Below is a small trained network, with its code and all its weights. Each question gives an input and a class and asks what happens when units are switched off, that is, made to give their printed mean instead of their output.

import numpy as np


def w(rows, s, z=0):
    codes = np.array(rows[::2]) - 128.0
    scale = np.full(codes.shape[1], s)
    scale[-1] = z or s
    return codes * scale


def f(y):
    return y / 2 * (1 + np.tanh(0.7978845608 * (y + 0.044715 * y**3)))


def log_softmax(a):
    a = a - a.max(-1, keepdims=True)
    return a - np.log(np.exp(a).sum(-1, keepdims=True))


def net(x, mask):
    res = np.array(x, float).reshape(1, 6) / 4 @ E
    y = f(res @ A[0][:, :-1].T + A[0][:, -1])
    res = res + np.where(mask, y, B[0][:, -1]) @ B[0][:, :-1]
    return log_softmax(res[-1] @ U[:, :-1].T + U[:, -1])


A, B = {}, {}
E = w([
[68,62,114,69,143,176,124,65,250,133],'x0',
[161,109,113,92,124,146,137,102,133,216],'x1',
[139,111,137,101,94,140,106,127,138,109],'x2',
[100,141,138,129,96,115,106,147,133,95],'x3',
[123,77,21,98,115,94,64,165,114,88],'x4',
[161,142,193,73,132,84,147,74,79,35],'x5',
],0.012)
A[0] = w([
[114,161,161,120,120,119,138,34,134,105,109],'N0',
[115,148,139,155,106,153,142,166,141,198,171],'N1',
[224,193,113,151,125,89,96,163,126,132,248],'N2',
[152,92,36,184,153,122,141,204,163,123,157],'N3',
[167,124,67,122,144,103,137,195,96,131,88],'N4',
[187,89,121,1,140,28,132,137,85,128,227],'N5',
[82,117,140,124,196,156,129,85,155,147,254],'N6',
[159,134,187,129,116,101,163,158,84,147,159],'N7',
],0.0099,0.0062)
B[0] = w([
[196,179,119,69,123,19,176,98,74,158,190],'N0',
[81,170,173,200,113,172,97,135,157,49,199],'N1',
[140,254,174,240,110,213,119,200,81,119,247],'N2',
[108,136,125,121,82,150,50,166,171,194,207],'N3',
[170,220,118,140,81,113,50,4,167,191,179],'N4',
[148,133,170,102,163,185,155,185,208,82,249],'N5',
[30,152,150,32,209,111,138,102,199,106,224],'N6',
[195,183,133,192,157,181,147,198,49,160,218],'N7',
],0.0095,0.012)
U = w([
[132,129,188,171,158,187,92,148,118,93,209],'0',
[69,95,177,94,153,75,123,162,176,101,253],'1',
[181,113,191,140,129,96,169,193,58,165,46],'2',
[138,138,158,81,108,47,174,36,141,126,33],'3',
[164,128,121,150,67,145,79,141,109,163,41],'4',
[74,1,77,103,154,108,48,129,141,157,90],'5',
],0.0097,0.004)

Each question gives the input, the list of numbers given to net, and the class t.
The units are the neurons (one row each of A and B). Each row of codes is followed by its name. A weight is (code - 128) times the scale printed after its matrix; where a second scale follows, it is the last column's (A, B and U).
mask holds one flag per neuron, in row order. A switched-off neuron (its flag False) gives its mean, the last column of its row in B, instead of its output. The means were averaged over made-up inputs and are rounded, as every weight is.
A unit's drop is (log p(t) with every unit on - log p(t) with that unit switched off) / (log p(t) with every unit on - log p(t) with every unit switched off).
The circuit of an input: a set's keep is (log p(t) with only the set's units on - log p(t) with every unit switched off) / (log p(t) with every unit on - log p(t) with every unit switched off). Starting from all 8 units, units are removed one at a time, each time the one whose removal leaves the highest keep (on an exact tie, the one counted first), for as long as the keep stays at least 0.8.
circuit, biggest first: the units of the circuit, biggest drop first
unit that matters most: the unit with the biggest drop
top k neurons: the k neurons with the biggest drops, biggest first
drop when u is switched off: that unit's drop, to one decimal
input [1,5,-8,6,5,2], class 1: unit that matters most : N7
input [3,6,-1,1,1,-3], class 5: top 2 neurons : (N2, N5)
input [1,8,3,-6,-2,2], class 3: top 4 neurons : (N2, N3, N7, N1)
input [0,4,-3,5,-2,1], class 2: circuit, biggest first : (N5, N4)
input [2,8,5,-5,7,3], class 1: top 2 neurons : (N5, N2)
input [0,5,2,3,-7,6], class 2: circuit, biggest first : (N7, N0)
input [1,8,-8,-4,-6,5], class 3: top 2 neurons : (N6, N2)
input [1,1,2,7,2,-5], class 5: circuit, biggest first : (N2, N5)
input [1,-2,1,4,8,0], class 5: top 3 neurons : (N2, N7, N1)
input [0,-5,-7,6,2,-5], class 4: circuit, biggest first : (N3, N5)
input [-6,7,0,-5,7,3], class 0: top 3 neurons : (N5, N2, N0)
input [-6,1,-6,-6,5,-3], class 4: top 3 neurons : (N4, N3, N6)
input [7,5,4,-7,1,4], class 1: top 3 neurons : (N5, N6, N4)
input [2,8,5,5,3,-2], class 5: circuit, biggest first : (N2)
input [3,8,7,-8,-8,-4], class 1: top 2 neurons : (N6, N2)
input [-5,-7,5,6,5,-1], class 4: circuit, biggest first : (N4, N6)
input [3,6,-7,0,2,5], class 1: top 2 neurons : (N5, N4)
input [-4,4,-7,1,2,-2], class 4: top 2 neurons : (N4, N6)
input [5,-4,-1,4,-1,-8], class 1: top 2 neurons : (N6, N1)
input [-4,-5,5,5,-4,8], class 2: circuit, biggest first : (N0)
input [7,0,-3,-7,-7,-8], class 1: drop when N6 is switched off : 0.4
input [5,-2,-3,4,-2,2], class 3: drop when N4 is switched off : -0.1
input [-7,-8,7,6,5,-7], class 4: drop when N4 is switched off : 0.1
